Below is a small trained network, with its code and all its weights. Each question gives an input and a target symbol and asks what happens when units are switched off, that is, made to give their printed mean instead of their output.

import numpy as np


def w(rows, s, z=0):
    codes = np.array(rows[::2]) - 128.0
    scale = np.full(codes.shape[1], s)
    scale[-1] = z or s
    return codes * scale


def norm(h):
    return h / np.sqrt((h * h).mean(-1, keepdims=True) + 1e-5)


def f(y):
    return y / 2 * (1 + np.tanh(0.7978845608 * (y + 0.044715 * y**3)))


def softmax(a):
    e = np.exp(a - a.max(-1, keepdims=True))
    return e / e.sum(-1, keepdims=True)


def log_softmax(a):
    a = a - a.max(-1, keepdims=True)
    return a - np.log(np.exp(a).sum(-1, keepdims=True))


def net(x, mask):
    ids = ['αζηθξσω'.index(c) for c in x.split()]
    T = len(ids)
    res = E[ids] + P[:T]
    u = 0
    for l in range(2):
        q, k, v = (norm(res) @ M[l].T for M in (Q, K, V))
        z = softmax(np.where(np.tri(T) > 0, q @ k.T / 2**0.5, -1e9)) @ v
        res = res + np.where(mask[u], z, O[l][:, -1]) @ O[l][:, :-1]
        u += 1
        y = f(norm(res) @ A[l][:, :-1].T + A[l][:, -1])
        res = res + np.where(mask[u : u + 4], y, B[l][:, -1]) @ B[l][:, :-1]
        u += 4
    return log_softmax(norm(res)[-1] @ U[:, :-1].T + U[:, -1])


Q, K, V, O, A, B = {}, {}, {}, {}, {}, {}
E = w([
[137,114,173,122,3,129,134],'α',
[185,167,113,111,45,175,118],'ζ',
[191,125,147,146,45,136,146],'η',
[101,195,151,142,149,165,122],'θ',
[122,106,176,97,164,109,138],'ξ',
[134,89,181,140,174,106,149],'σ',
[169,150,117,70,25,162,101],'ω',
],0.0044)
P = w([
[191,100,181,109,211,170,26],'0',
[197,163,141,94,184,76,138],'1',
[190,120,72,114,172,95,176],'2',
[142,139,219,125,131,207,160],'3',
[79,160,124,160,105,137,190],'4',
[192,157,26,125,174,60,177],'5',
[138,194,126,109,149,2,123],'6',
[62,122,100,150,106,129,203],'7',
[112,108,153,140,126,224,205],'8',
[108,183,105,142,114,50,162],'9',
[194,188,78,140,157,18,155],'10',
],0.0034)
Q[0] = w([
[218,159,64,106,169,85,103],'0.h0',
[248,94,143,113,137,248,104],'0.h0',
],0.014)
K[0] = w([
[118,85,180,128,134,248,139],'0.h0',
[169,162,204,115,141,116,73],'0.h0',
],0.014)
V[0] = w([
[130,185,114,186,112,204,97],'0.h0',
[113,158,103,2,113,127,108],'0.h0',
],0.0057)
O[0] = w([
[69,141,161,225,100,207,168,6],'0.h0',
[151,227,79,254,136,40,132,185],'0.h0',
],0.0051,0.0014)
A[0] = w([
[91,228,92,111,144,211,84,76],'0.n0',
[124,132,225,128,173,109,254,251],'0.n1',
[44,108,152,168,188,205,116,5],'0.n2',
[149,63,206,134,133,167,79,27],'0.n3',
],0.0057,0.0013)
B[0] = w([
[143,80,84,7,129,68,146,121],'0.n0',
[103,191,44,23,100,131,114,253],'0.n1',
[73,149,9,191,128,253,145,116],'0.n2',
[72,137,77,131,158,73,169,133],'0.n3',
],0.0058,0.0042)
Q[1] = w([
[107,143,133,99,248,99,114],'1.h0',
[4,146,110,141,225,145,115],'1.h0',
],0.012)
K[1] = w([
[126,189,152,38,111,45,158],'1.h0',
[137,175,52,72,64,105,254],'1.h0',
],0.008)
V[1] = w([
[253,193,83,74,91,167,19],'1.h0',
[187,95,39,153,169,198,197],'1.h0',
],0.0046)
O[1] = w([
[199,65,254,187,128,132,166,252],'1.h0',
[77,234,200,80,126,214,190,89],'1.h0',
],0.0057,0.0027)
A[1] = w([
[113,160,186,100,135,165,196,18],'1.n0',
[65,98,146,36,201,145,149,83],'1.n1',
[211,82,157,163,88,108,85,3],'1.n2',
[66,167,69,147,137,208,2,165],'1.n3',
],0.0077,0.0033)
B[1] = w([
[51,115,45,112,194,2,137,141],'1.n0',
[105,86,113,241,78,199,109,183],'1.n1',
[15,111,54,147,138,188,106,255],'1.n2',
[169,95,240,133,233,183,59,186],'1.n3',
],0.0079,0.0039)
U = w([
[80,208,172,95,211,207,83,194],'α',
[225,179,119,53,1,124,133,160],'ζ',
[175,52,87,97,247,43,58,85],'η',
[189,29,213,217,68,187,103,83],'θ',
[37,114,2,142,55,169,129,96],'ξ',
[21,208,74,56,176,49,201,26],'σ',
[146,183,211,199,166,61,201,251],'ω',
],0.0071,0.0027)

Each question gives the input, a string of symbols that net reads in full, and the target symbol t.
The units are the heads (2 rows each of Q, K, V and O) and the neurons (one row each of A and B). Each row of codes is followed by its name. A weight is (code - 128) times the scale printed after its matrix; where a second scale follows, it is the last column's (O, A, B and U).
mask holds one flag per unit, layer by layer, with each layer's heads first. A switched-off unit (its flag False) gives its mean, the last column of its rows in O or B, instead of its output. The means were averaged over made-up inputs and are rounded, as every weight is.
A unit's drop is (log p(t) with every unit on - log p(t) with that unit switched off) / (log p(t) with every unit on - log p(t) with every unit switched off).
The circuit of an input: a set's keep is (log p(t) with only the set's units on - log p(t) with every unit switched off) / (log p(t) with every unit on - log p(t) with every unit switched off). Starting from all 10 units, units are removed one at a time, each time the one whose removal leaves the highest keep (on an exact tie, the one counted first), for as long as the keep stays at least 0.8.
units of the circuit, in order: the units of the circuit, biggest drop first
most important unit: the unit with the biggest drop
k most important neurons: the k neurons with the biggest drops, biggest first
k most important neurons of layer l: the k neurons of layer l with the biggest drops, biggest first
input σ ξ ξ ζ η η, target ζ: 3 most important neurons : 0.n3; 1.n2; 1.n1
input θ σ θ ω ω η, target σ: units of the circuit, in order : 1.h0; 0.n2; 1.n0; 0.h0
input ζ ξ η θ ξ ω, target ω: units of the circuit, in order : 1.h0; 0.h0; 1.n0; 0.n2
input σ ω ζ, target ζ: units of the circuit, in order : 0.n3; 1.h0; 1.n2
input α ξ η ξ σ ξ ω ζ σ, target ω: 2 most important neurons : 1.n1; 0.n1
input ξ θ ξ η σ ξ σ, target θ: most important unit : 0.h0
input η η ω ω, target α: 2 most important neurons of layer 1 : 1.n3; 1.n2
input θ σ ξ ω, target σ: 2 most important neurons : 1.n0; 0.n2
input ω α ξ ξ, target ζ: units of the circuit, in order : 0.n1; 1.n2
input ξ ζ θ ζ, target ξ: 2 most important neurons : 1.n2; 1.n3
input η ζ ξ σ η ζ ξ ζ σ η ξ, target θ: units of the circuit, in order : 0.h0; 1.n1
input α ζ ζ σ, target σ: units of the circuit, in order : 1.h0; 0.n1; 1.n0
input ζ θ ζ ξ σ ω ζ ξ ξ θ, target η: 2 most important neurons : 1.n1; 0.n1
input ξ ξ ξ α ζ ζ ξ, target σ: units of the circuit, in order : 1.h0; 0.h0; 0.n1; 1.n0
input ζ ω ζ ξ ξ σ θ θ, target θ: units of the circuit, in order : 0.h0; 1.n1; 1.n2
input σ ξ ω ζ η ξ η η σ, target ξ: units of the circuit, in order : 0.n1; 1.n1
input ξ α ζ ξ η ξ η α θ, target ξ: units of the circuit, in order : 0.n0; 1.n1
input ω θ ξ θ ξ ζ σ ω ξ η η, target θ: 2 most important neurons of layer 0 : 0.n1; 0.n0
input η ω σ ξ, target ω: units of the circuit, in order : 0.h0
input θ ω ζ η ξ ζ, target σ: most important neuron : 0.n2
input η θ η, target α: 2 most important neurons : 0.n1; 0.n3
input σ ξ ξ ξ ξ ξ ω η α α, target ζ: 3 most important neurons : 0.n3; 1.n2; 1.n0
